(in the rows, 128 means zero)
Each row is followed by its class.
[141 126 130 131 125 126 128 123 126 126 127 132 132 133 140 130 125 122
 129 126 130 126 129 130 122 126 134 131 123 131 130 119 126 128 127 127
 127 125 127 128 125 135 129 121 122 127 129 124 125 127 129 128 107 125
 121 128 125 131 128 131 121 124 135 125 118 128 128 139 121 117 129 125
 124 125 132 123 130 122 126 137 134 134 131 134 136 127 140 132 132 131
 129 130 128 135 136 129 130 121 131 125 124 126 131 128 125 134 125 129
 126 131 126 127 122 125 140 127]
Kelo
[128 123 117 131 128 138 129 119 124 125 124 135 131 139 133 136 131 112
 119 127 133 126 125 124 122 130 133 127 122 133 132 118 137 139 125 127
 119 128 127 128 126 125 126 118 124 121 126 118 125 130 129 124 108 129
 126 131 122 131 128 121 120 139 134 116 111 130 136 124 118 125 121 128
 128 123 129 130 127 113 129 141 135 133 125 124 144 124 132 134 135 124
 128 126 126 139 139 129 129 119 126 122 121 127 128 123 123 146 127 124
 134 133 129 128 123 118 135 124]
vez
[148 125 129 135 123 141 125 122 126 130 129 131 135 129 147 133 121 118
 132 128 127 126 134 130 123 127 129 125 129 130 136 116 123 127 131 128
 126 125 127 126 128 130 129 120 124 127 134 131 128 126 129 130 112 129
 126 129 129 141 129 132 121 118 129 119 118 126 133 142 127 118 132 122
 128 124 133 128 125 131 123 136 134 127 135 128 136 131 134 136 132 128
 120 130 122 124 141 131 135 125 127 126 121 124 126 126 126 146 133 125
 126 128 132 127 124 116 143 130]
Kelo
[124 125 113 131 129 149 132 118 126 128 126 127 130 129 134 129 125 119
 124 130 128 126 131 123 125 125 126 125 127 130 125 122 125 138 124 129
 125 130 127 127 125 134 128 120 126 128 128 127 131 126 125 129 125 134
 124 128 128 137 130 120 125 130 130 123 120 129 135 131 125 127 126 123
 130 129 125 135 125 127 132 136 131 126 125 119 134 123 128 132 128 130
 129 125 125 127 136 126 138 126 126 126 125 126 130 126 122 135 128 118
 131 127 118 130 133 121 129 131]
vez
[143 126 119 127 126 132 126 122 127 130 127 128 129 139 152 128 125 111
 127 125 126 124 133 126 124 127 132 126 119 131 131 116 121 126 127 128
 128 126 128 130 128 128 127 121 123 124 134 130 131 127 127 129 109 128
 119 128 130 135 130 132 130 119 135 112 120 124 133 136 131 113 129 122
 131 132 132 131 125 129 127 140 130 131 131 118 136 130 135 136 123 135
 126 126 125 124 143 129 130 120 131 125 122 128 135 129 126 139 132 123
 125 128 132 128 136 118 144 125]
Kelo
[127 123 120 130 123 131 128 123 125 120 124 132 130 130 131 131 125 121
 125 128 134 130 124 130 125 125 126 129 123 130 126 115 130 135 125 127
 123 125 126 129 127 134 128 125 124 125 130 121 124 133 128 128 117 125
 125 129 122 132 128 129 122 131 133 129 116 127 130 132 124 126 125 128
 128 127 129 127 125 120 130 130 139 130 129 126 140 126 132 130 132 125
 131 125 125 142 129 132 127 123 129 125 129 126 131 125 124 137 125 134
 127 130 119 135 124 127 134 124]
vez
[124 122 123 122 124 134 127 123 127 121 129 137 124 128 127 124 136 123
 123 131 128 126 133 129 125 128 135 130 116 131 135 126 126 135 125 132
 125 129 123 127 127 142 126 124 123 121 123 126 127 129 129 129 128 130
 119 130 133 129 131 122 116 122 141 120 124 127 127 138 133 126 130 127
 127 127 125 131 122 118 138 124 128 133 131 122 135 123 131 123 130 130
 129 127 129 138 131 125 137 127 120 129 134 125 133 127 119 123 119 122
 134 132 114 130 140 128 128 133]
vez
[142 127 124 128 124 133 128 118 125 130 131 129 131 132 142 127 122 119
 130 124 125 125 133 135 123 125 131 129 123 133 132 121 120 126 132 127
 126 125 126 126 126 133 127 122 124 126 129 125 130 126 129 129 112 131
 118 126 129 136 129 135 124 116 132 123 120 125 128 143 127 121 131 125
 129 125 132 126 126 127 130 133 129 132 133 128 132 127 137 135 129 132
 125 132 126 122 139 125 134 120 129 128 125 129 133 127 125 137 126 128
 127 130 130 128 130 119 142 129]
Kelo
[142 127 115 122 124 115 126 129 128 125 131 133 127 145 142 129 133 116
 124 124 128 125 127 127 124 130 133 128 126 131 133 123 128 124 128 128
 126 127 130 130 128 124 128 125 124 123 134 127 121 129 131 132 118 124
 124 129 129 131 127 128 128 127 137 118 122 124 127 127 127 123 129 125
 131 121 136 128 129 121 128 141 129 133 128 123 139 130 132 137 127 132
 128 130 126 134 137 132 124 123 127 124 126 125 133 128 124 136 127 122
 129 132 140 128 132 127 137 123]
Kelo
[125 126 119 133 128 140 127 120 126 123 126 128 132 137 142 136 128 114
 122 128 133 125 123 121 125 130 128 123 125 129 125 118 129 136 124 124
 120 123 129 129 127 128 126 123 124 123 127 125 126 133 130 127 116 132
 125 130 126 135 128 131 126 138 132 115 115 126 132 123 126 127 123 128
 129 122 126 127 125 120 128 137 137 126 130 115 139 128 128 133 133 122
 129 126 128 139 130 130 126 121 129 119 129 127 131 125 125 140 129 130
 132 129 116 135 130 123 133 127]
vez
[137 129 129 126 123 102 122 137 126 128 127 128 124 136 131 123 129 125
 128 131 136 128 118 134 132 135 126 128 133 127 124 127 127 125 130 124
 129 127 132 137 132 124 130 132 133 124 134 127 122 139 130 126 127 121
 131 132 124 121 124 137 131 132 126 134 127 123 123 124 139 133 132 131
 130 127 129 121 126 132 122 126 134 131 128 123 127 137 124 135 124 130
 130 128 132 135 118 135 115 126 135 123 128 131 128 130 142 138 129 149
 129 124 131 135 135 144 132 118]
maboz
[141 127 131 135 126 131 124 125 127 132 124 128 127 124 135 128 120 118
 131 131 133 134 124 132 131 129 122 127 136 126 128 121 123 137 131 127
 127 135 129 125 135 122 128 124 130 127 136 126 128 133 129 124 121 132
 135 127 120 124 127 131 122 128 120 135 117 125 132 139 133 134 128 128
 132 128 129 131 123 131 122 131 132 126 129 131 129 135 130 140 129 124
 122 127 124 124 133 133 127 125 131 129 125 127 127 125 133 152 128 139
 127 127 130 129 134 127 136 118]
maboz
[134 134 125 132 125 120 123 127 125 133 120 124 129 128 136 127 125 122
 130 131 134 130 122 131 130 133 123 129 135 127 125 125 126 132 131 125
 132 132 129 127 137 119 127 125 131 125 135 124 125 134 125 130 119 127
 131 125 116 123 126 134 129 130 119 137 121 125 131 127 135 133 125 130
 133 128 130 127 127 126 117 135 131 125 125 132 129 139 128 135 128 129
 130 127 128 126 128 130 120 122 134 126 125 131 124 126 135 148 132 143
 130 123 132 130 128 136 134 118]
maboz
[141 129 124 130 128 143 126 121 125 133 128 131 131 131 141 129 124 114
 127 126 123 124 133 129 129 127 131 122 131 129 132 127 128 129 132 129
 129 129 128 124 129 126 126 122 122 125 129 129 133 124 127 129 110 135
 123 127 128 131 127 130 126 126 126 115 118 128 134 136 130 124 130 117
 133 123 136 133 131 120 131 136 122 128 128 124 131 124 132 131 124 133
 122 132 123 121 146 124 132 124 125 128 119 127 128 124 125 138 132 119
 129 128 136 122 132 114 137 128]
Kelo
[138 137 125 133 127 116 123 131 130 130 126 127 133 135 137 125 125 121
 129 130 140 134 120 130 132 133 127 128 138 126 131 124 126 126 132 125
 130 129 128 136 132 118 128 128 130 123 134 129 124 147 131 121 115 122
 127 130 120 126 128 141 135 141 121 133 121 124 126 121 133 126 125 130
 134 121 128 123 133 123 121 136 130 126 129 127 132 137 133 135 130 125
 128 129 132 131 130 136 111 125 138 122 125 131 124 128 135 145 129 147
 124 129 129 131 127 129 135 120]
maboz
[144 130 121 108 129 134 128 122 128 131 130 134 132 140 147 129 128 112
 125 126 126 124 130 126 127 128 129 125 129 132 134 121 131 135 128 129
 126 126 128 131 130 124 128 120 122 120 129 129 132 126 128 129 107 129
 120 129 127 134 130 130 125 128 133 113 114 127 132 130 128 120 131 121
 132 119 120 130 130 122 123 142 127 129 128 119 139 127 135 136 124 131
 125 128 123 126 145 128 128 119 127 121 120 122 130 127 124 146 129 120
 126 136 141 125 130 112 142 128]
Kelo
[146 130 122 128 125 125 124 126 128 132 129 132 131 143 148 134 127 114
 124 126 131 125 129 132 125 136 134 125 132 129 130 121 128 120 136 132
 128 126 127 133 127 126 132 125 121 122 130 128 131 132 129 127 111 129
 121 127 127 135 127 135 126 124 132 118 125 122 124 131 132 122 130 125
 128 118 134 124 131 124 128 136 137 131 130 119 137 130 132 136 125 130
 126 130 129 130 136 133 125 122 128 123 122 125 126 127 130 138 131 126
 127 129 141 126 130 119 138 129]
Kelo
[135 126 126 132 129 127 128 132 130 130 123 128 127 133 138 125 120 121
 128 129 131 128 124 126 129 131 123 130 136 127 127 123 127 130 127 130
 128 131 131 128 131 123 127 128 128 124 139 128 130 131 130 132 125 128
 135 130 121 130 128 127 134 130 122 126 121 123 130 128 129 136 131 123
 130 124 128 131 126 135 122 140 131 129 128 124 131 137 123 138 124 127
 123 126 123 122 131 135 124 126 135 126 125 132 125 129 137 147 134 134
 127 127 133 131 136 126 133 119]
maboz
[133 127 118 130 128 145 125 121 128 131 125 127 127 131 139 128 127 116
 116 125 124 126 128 127 127 127 127 122 126 126 129 127 128 131 127 124
 127 129 127 125 130 127 128 120 123 126 130 123 131 127 126 128 118 130
 122 129 129 135 128 126 125 125 127 122 120 126 133 134 136 128 127 123
 128 123 128 129 120 124 129 134 127 126 125 114 131 125 130 129 125 128
 125 126 125 119 139 128 132 123 129 125 124 126 128 126 123 134 130 119
 130 127 126 126 135 122 132 128]
Kelo
[135 126 121 134 125 151 126 117 125 130 127 135 129 131 143 131 125 114
 121 129 130 120 131 126 122 126 130 123 130 128 132 120 126 129 127 129
 127 127 129 127 128 130 126 121 122 126 129 129 129 127 125 130 115 127
 116 131 129 131 129 130 123 123 132 116 121 126 133 136 131 128 131 123
 132 125 129 132 125 124 130 133 127 127 130 117 138 125 132 133 125 129
 126 129 126 127 140 127 132 122 126 123 122 123 128 125 121 137 129 121
 130 128 124 127 132 116 138 134]
Kelo
